Below are the code and all the weights of a small trained network. Each question names an input and a class and asks about switching units off, where a switched-off unit gives its printed mean instead of its output.

import numpy as np


def w(rows, s, z=0):
    codes = np.array(rows[::2]) - 128.0
    scale = np.full(codes.shape[1], s)
    scale[-1] = z or s
    return codes * scale


def f(y):
    return np.maximum(y, 0)


def log_softmax(a):
    a = a - a.max(-1, keepdims=True)
    return a - np.log(np.exp(a).sum(-1, keepdims=True))


def net(x, mask):
    res = np.array(x, float).reshape(1, 8) / 4 @ E
    y = f(res @ A[0][:, :-1].T + A[0][:, -1])
    res = res + np.where(mask, y, B[0][:, -1]) @ B[0][:, :-1]
    return log_softmax(res[-1] @ U[:, :-1].T + U[:, -1])


A, B = {}, {}
E = w([
[254,52,161,97,127,111,161,115,73],'x0',
[231,158,151,105,126,35,128,58,69],'x1',
[177,3,61,71,74,114,158,141,117],'x2',
[39,129,114,25,225,235,218,115,44],'x3',
[73,225,170,40,2,92,61,41,115],'x4',
[99,175,42,124,203,126,156,25,161],'x5',
[113,105,66,211,136,69,200,98,94],'x6',
[49,189,86,137,161,17,224,129,72],'x7',
],0.007)
A[0] = w([
[183,79,161,189,175,59,99,136,174,114],'N0',
[113,187,136,89,62,168,66,61,185,169],'N1',
[74,238,96,176,158,122,166,68,97,143],'N2',
[205,155,128,92,80,80,53,37,170,148],'N3',
[55,53,9,89,135,96,245,77,75,253],'N4',
[59,151,114,183,43,179,79,217,228,165],'N5',
[210,135,112,209,205,118,120,209,195,179],'N6',
[234,40,39,162,104,112,222,168,106,136],'N7',
[170,89,63,148,96,111,227,177,91,185],'N8',
[182,152,162,36,63,124,60,41,78,205],'N9',
[252,139,199,180,153,140,92,195,151,223],'N10',
[113,229,58,182,142,109,186,96,84,113],'N11',
[163,195,89,190,157,51,151,92,120,216],'N12',
[202,71,207,142,144,162,111,162,48,124],'N13',
[68,209,93,167,220,75,181,83,106,188],'N14',
[73,252,125,160,134,64,87,65,118,167],'N15',
[136,119,195,79,140,161,119,240,152,252],'N16',
[122,84,114,148,255,182,220,171,87,184],'N17',
[121,177,106,123,99,100,183,15,145,222],'N18',
[174,58,91,148,108,69,129,104,46,176],'N19',
[129,79,251,146,105,136,76,183,212,226],'N20',
[89,207,82,77,61,77,21,58,151,203],'N21',
[21,171,132,70,216,224,175,154,148,212],'N22',
],0.0075,0.0048)
B[0] = w([
[162,69,47,166,74,81,87,82,202,182],'N0',
[119,210,182,128,100,165,97,211,155,215],'N1',
[59,224,180,178,181,70,168,82,106,210],'N2',
[161,132,147,116,44,97,88,136,219,225],'N3',
[51,106,125,57,205,94,188,203,160,248],'N4',
[20,76,143,204,95,217,79,185,53,214],'N5',
[177,135,17,226,142,117,46,71,190,198],'N6',
[169,22,82,96,110,82,209,180,236,213],'N7',
[91,41,102,81,176,102,174,167,137,195],'N8',
[188,166,245,67,68,93,72,164,163,239],'N9',
[227,59,94,149,65,119,73,53,127,227],'N10',
[80,175,139,159,169,61,190,89,133,195],'N11',
[136,130,86,197,65,59,229,47,167,208],'N12',
[235,61,136,106,134,145,140,55,38,192],'N13',
[41,214,94,162,169,78,192,53,120,228],'N14',
[69,226,227,186,99,130,206,71,94,225],'N15',
[156,60,130,118,124,201,116,111,43,209],'N16',
[176,131,1,77,198,107,93,105,128,221],'N17',
[95,195,239,127,185,41,171,139,146,207],'N18',
[148,61,116,111,98,78,220,144,158,197],'N19',
[136,86,125,181,52,207,78,108,42,230],'N20',
[113,219,216,135,71,96,112,237,120,242],'N21',
[65,232,54,48,236,180,47,148,60,241],'N22',
],0.0072,0.013)
U = w([
[183,196,217,56,71,122,72,193,183,61],'0',
[40,109,141,168,91,233,86,176,73,245],'1',
[155,42,108,50,158,91,208,192,182,251],'2',
[212,79,185,39,114,194,111,72,54,159],'3',
[76,206,172,170,162,67,204,49,120,31],'4',
[107,199,68,30,255,176,100,141,105,70],'5',
[219,75,54,185,97,122,78,65,178,27],'6',
],0.0094,0.0023)

Each question gives the input, the list of numbers given to net, and the class t.
The units are the neurons (one row each of A and B). Each row of codes is followed by its name. A weight is (code - 128) times the scale printed after its matrix; where a second scale follows, it is the last column's (A, B and U).
mask holds one flag per neuron, in row order. A switched-off neuron (its flag False) gives its mean, the last column of its row in B, instead of its output. The means were averaged over made-up inputs and are rounded, as every weight is.
A unit's drop is (log p(t) with every unit on - log p(t) with that unit switched off) / (log p(t) with every unit on - log p(t) with every unit switched off).
The circuit of an input: a set's keep is (log p(t) with only the set's units on - log p(t) with every unit switched off) / (log p(t) with every unit on - log p(t) with every unit switched off). Starting from the 12 units with the biggest drops (on a tie, the unit counted first), units are removed one at a time, each time the one whose removal leaves the highest keep (on an exact tie, the one counted first), for as long as the keep stays at least 0.8.
circuit, biggest first: the units of the circuit, biggest drop first
most important unit: the unit with the biggest drop
k most important neurons: the k neurons with the biggest drops, biggest first
drop when u is switched off: that unit's drop, to one decimal
input [-3,4,-8,2,-7,-2,-8,-7], class 3: most important unit : N16
input [3,1,-7,2,6,-4,6,-3], class 0: circuit, biggest first : [N9 N14]
input [1,-8,5,4,0,-3,4,8], class 5: 2 most important neurons : [N22 N17]
input [-6,7,4,4,-8,8,-7,7], class 5: 3 most important neurons : [N22 N17 N4]
input [0,7,0,-8,1,3,-6,5], class 0: 3 most important neurons : [N3 N9 N21]
input [-8,-7,8,1,-1,4,4,7], class 5: 2 most important neurons : [N22 N4]
input [-1,-5,0,-4,3,3,1,-1], class 1: 2 most important neurons : [N5 N9]
input [5,-4,-2,5,-8,2,-7,-7], class 3: 3 most important neurons : [N13 N16 N10]
input [-3,-8,1,-4,8,0,-8,4], class 1: 2 most important neurons : [N5 N20]
input [-3,5,7,-3,0,-7,4,-2], class 6: 2 most important neurons : [N4 N10]
input [3,-7,-4,0,2,-7,-5,-2], class 1: drop when N5 is switched off : 0.5
input [6,-7,-1,4,-2,6,8,-7], class 5: drop when N17 is switched off : 0.1
input [-2,7,-8,8,-4,1,-7,1], class 5: drop when N22 is switched off : 1.4
input [-2,-5,2,-8,4,6,-1,1], class 0: circuit, biggest first : [N21]
